After every row comes one of two labels: whether the row has a hidden trait. Each part has its own trait and labels.
In the rows, 100 means zero.
[108 110 105  99  96  83  99 112 123  96 104 125  94 102  71  92 133 136
 149  87 101 105  41  89 142  20  26 120 108] -> SB
[ 96 124  78  85  86 120 151  97 169 106  93 143  97 115  89 175  89 103
 118  76  85  95  71  97 135  77  66  85 111] -> SB
[100 115  92  97  88 120 111 103 119 103 104  97  97 107  98 153 123  97
 105 102  95  92  87  93 138  88  88  93 116] -> SB
[101 111  90  98  91 127 113 102 114 108 110 100  99 111 106 134  91  83
  81 110  95  89  96 102 130 120  84  84 113] -> HB
[ 94  88 108 112 100 137  65 100  42  94 103  37 109  87 140 136 104  41
  46 139 112  84 155 104  74 200 189  94 103] -> HB
[109  94  91  96  98 102  95  87 129 105 102 129  93 101  85 115 146 143
 139  93  96  99  51  94 134  40  47 106 120] -> SB
[ 96 122  87  93  86 130 137 105 133 102  95 107 100 114 104 183  98  80
  94  96  91  92 109  96 115 124 107  81 110] -> HB
[107 109  92  95  94 103 102  97 135 104 106 129  96 105  93 107 124 119
 129  93  92  97  42  93 141  45  48 103 113] -> SB
[105 111  96  96  94  87 110 101 140 104 103 131  97 106  80  94 123 131
 152  89  94 100  46  94 146  31  24 109 109] -> SB
[102 119  92  94  91 100 118  99 149  99  95 134  95 106  79 144 136 120
 143  77  92  99  56  87 137  36  44 102 114] -> SB
[ 89 107  97 102  93 127 121 114  93  98  97  78 108 107 123 144  52  35
  55 106 102  99 149 113  88 184 156  71  94] -> HB
[ 94 112  96  99  88 131 120 114 106 101 101  87 104 110 109 151  85  69
   0 103  99  90 119 105 114 125 129  83 104] -> HB
[100 101  85  98 101 137 104  86  92 114 111  95 101 106 122 127  99  80
  62 126  94  88 123 107 110 161 127  72 114] -> HB
[100  87  89 104 106 134  77  80  65 114 115  74 105  96 134 110  84  68
  38 139 100  86 144 109  91 189 170  72 112] -> HB
[101 114  84  93  92 126 110  90 119 108 104 112  97 107  99 164 117 106
  97 107  89  91  93  92 127  99  90  89 125] -> SB
[105 117 112 101  92  77 108 131 135  88 104 115 100 112  74  86 107 112
 147  73 104 102  39  94 139  27  23 116  94] -> SB
[101 115  93  94  90 104 112 102 139  97  96 119  96 104  90 176 138 112
 150  89  95  97  72  86 148  49  71 103 116] -> SB

New part:
[ 70  95 112 101  78 117  85 116 102  99 162 114 108 101  89  88] -> L
[102 105  84 113 104 125  98  89  99 103 125  90 103 101  93 100] -> S
[128 100  67 128 107 132  77 116 103  93 200  82  86  92  53  84] -> S
[ 83  94 106  94  75 137 120 127 102  95 130 128 112  93  98 113] -> L
[ 98  87 136 102  74  81  74 110 105 103 102 123 108  98  99  76] -> S
[ 38  87 102  98  69 124 109  85  99 109  69 136 107 102 126 114] -> L
[ 65  97  86 114  77 129  90 124 103 106 149 117  91  95  96  95] -> S
[ 99 122  96  87  99 124 136 128 100  95 154 109 113 107 109  95] -> L
[ 95 108  95 102 102  96  98 113 101 104 104 100  91  99 102  96] -> S
[108 123  73  97 111 104 111 116 102 101 113  79  93  96  90  98] -> S
[ 82  91  99 106  98  91  90 100 101 121  74  99  91  95 103 118] -> S
[ 79  88  94 132  90 109  41  76 101 103 147  91  88 101  68  78] -> S
[125 127  81  93 121  91 106 127 101  89 142  67  90  95  78  88] -> S
[ 69  87 107  97  83 114 100 102  99 109  93 119 106 103 112 111] -> L
[ 81 129  92  75 109  99 145 125 101 102 101  87 103 101 116 104] -> L
[ 80 122  55 109 101 159 128 118  99 105 190  98  97 102  95 103] -> S
[ 65  91  96 103  72 143 104 117 101 101 151 125 111  96  92 109] -> L
[121 121  86 101 101 127 130 142 104  98 182  98 103  98  90  94] -> L
[108 115 112  84 108  79  97  88  99  89  81  76 107 104  98  81] -> S
[ 59 121  51 113 103 132 107  97 100 103 109  83  80  98  99 102] -> S
[ 87 107  96  93 100  86 104  91 101 109  49  91  97 101 114 101] -> L
[114 118  62 111 115 113 103 105 101  99 129  76  86  96  81  97] -> S
[ 88 128  83  99 101 103  96 108 102  90 139  80  90 102  97  72] -> S
[111 120  82  97 109 102 104 111 101  99 124  77 101  98  83  98] -> S
[ 81 118 107  82 100  79 117 105 102 110  51  92 101 103 123  90] -> L
[ 71  88  99 115  85 121  81  99 100 111 123 119 101 103 100 103] -> S
[ 85 122  78 101 113  94 100  96 101 101  94  73  86 101  98  91] -> S
[103 122  79  98 105 113 107 108 101 101 136  82 101 100  89  98] -> S
[ 96 124 102  86 102  81 124 112 101 112  76  94 105 103 116  97] -> L
[ 79 100  95 110  91  96  69  92 102 102 109  91  89  98  81  86] -> S
[108 109  88 107 103 117 105 120 103 106 157  99 101  97  89  91] -> S
[ 88 112  68 119 106 125  80  82  99 105 160  76 101 103  72  96] -> S
[ 95 129  95  75 108  86 123 119 102  84 100  74  93  96 101  86] -> L
[106 125  72  99 117 103 103 114 102  98 133  68  92  96  77  94] -> S
[ 99 114  86  89 110  99 122  96  99  98  82  83 101  99 104 105] -> L
[ 76  94  96 100  93 123 110 111  99 111 110 109 102  98 105 120] -> L
[ 88 123  87  85 107 114 137 119  98 112 108  96 114 108 113 117] -> L
